Each row has a name. Each piece below is followed by the name of the row it came from, unless a question asks for something else. Each question is about the rows just above it.

(51): [-32  17  11  15  21  -2   9 -16   8  -2 -38 -10  21  30 -18   8 -20  -3]
(80): [ -7  -5  13  -8 -14 -15  -8  -9  10  15   5  20  -8  24   9 -14 -20   5]
(146): [-17  -2 -27   2   8  -2   9  20  31 -18  16 -22 -11 -21 -14  15  14 -16]
(21): [ 10 -14 -20  -7  -6 -12 -12 -11  -2  10  17  -3 -12   3  16   1  -9   3]
(61): [ -7  22  -6  -3 -17 -15  26   8   5  -4  36  -2 -12  -7  10 -12  -7  -5]
(22): [-10   2  -6   6 -23  -4  26  16  22 -15  32  -1 -12  -5  -9 -13 -14  21]
(124): [-20 -10  45  24  21 -24  -8 -42 -14  45 -40  47  21  30 -18   0 -18  19]
(35): [-35  -7  19   8  32  17  25 -10   1  13 -15  19  23   4  -2  14 -13   4]
(26): [-13   2  52  20 -17 -20  14 -43 -12  23 -22  25  -6   2 -19 -13  -8  -8]
Is [15 10 -9] printed in one of the named rows, side by side and in this order? : no
q: [-35  -7  19   8  32  17  25 -10   1  13 -15  19  23   4  -2  14 -13   4] : (35)
Which entry of (35) is missing from [-13 -35 -15  19  -7  13   4   1  25  32   4  17  -2  14  19  23 -10]? : [8]
Does one of the named rows hold [ 10 -16] side by side, in this order? : no
Which row holds [ 10 -12]? : (61)
q: [-20 -10  45  24  21 -24  -8 -42 -14  45 -40  47  21  30 -18   0 -18  19] : (124)
Among the named rows, does one hold [ 16 -22] next to each other, in this order? : yes

(95): [  8 -11  26 -18  38 -14]
(120): [ 14 -15  32 -16  30 -15]
(4): [  3 -11  18 -18  44  -5]
(85): [ 28  29  22 -18  31 -18]
(101): [ 14 -15  32 -16  30 -14]
(129): [  4 -18  18  44 -11  -6]
(186): [  7 -16  17 -16  44  -8]
(60): [ 19 -31  22 -17  30 -18]
(83): [ 21 -33  22 -18  41 -34]
Does one of the named rows hold [-15  32 -16  30 -15] side by side, in this order? : yes
Shared by (101) and (60): : [30]
Shuffled (83) with one entry gone: [-18 -34  22  41  21], missing : [-33]
Shuffled (120) with one entry gone: [ 14  32  30 -15 -15], missing : [-16]
q: [-11  18 -18  44] : (4)
(85) without one entry, shuffled: [ 28  31 -18 -18  22]. Gone: : [29]

(89): [-46  16  13  31  -1  24]
(94): [-51   7  23   8  -5  24]
(38): [-52   8  21   7  -6  20]
Shuffled (38) with one entry gone: [ 20   8   7  -6 -52], missing : [21]
Which value is in both (94) and (89)? : [24]
Is [ -5   8  23   7 -51] printed in one of the named rows, side by side and in this order? : no
[ 8 21  7 -6] is in which row? : (38)
Is [ 7 -6] printed in one of the named rows, side by side and in this order? : yes
Does one of the named rows hold [-6 20] side by side, in this order? : yes

(46): [-15  15 -14   8  16 -34  -4]
(28): [ -3  11   5   5 -12 -38   6]
(144): [-14  15  -8 -23   8 -56   3]
(113): [-10  25  -8   0 -13 -56   0]
(117): [ 19 -23   9 -12 -13  42   7]
(125): [-2 -1  7  7  4  8 -2]
(48): [-23  10 -56   3 -14  23   5]
(20): [-18  12  -6  -6  18  13  -7]
(123): [-10  -8 -13   0  25 -56  -1]
Does one of the named rows hold [  5 -12 -38   6] side by side, in this order? : yes
Which entry of (125) is missing from [ 7  7 -2 -1  8 -2]? : [4]
q: [-23   8 -56   3] : (144)
Which row holds [-10  25  -8   0 -13 -56]? : (113)
Which entry of (28) is missing from [ -3   5 -12 -38   5  11]? : [6]
(20) without one entry, shuffled: [-18  13  -6  -7  -6  18]. Gone: : [12]

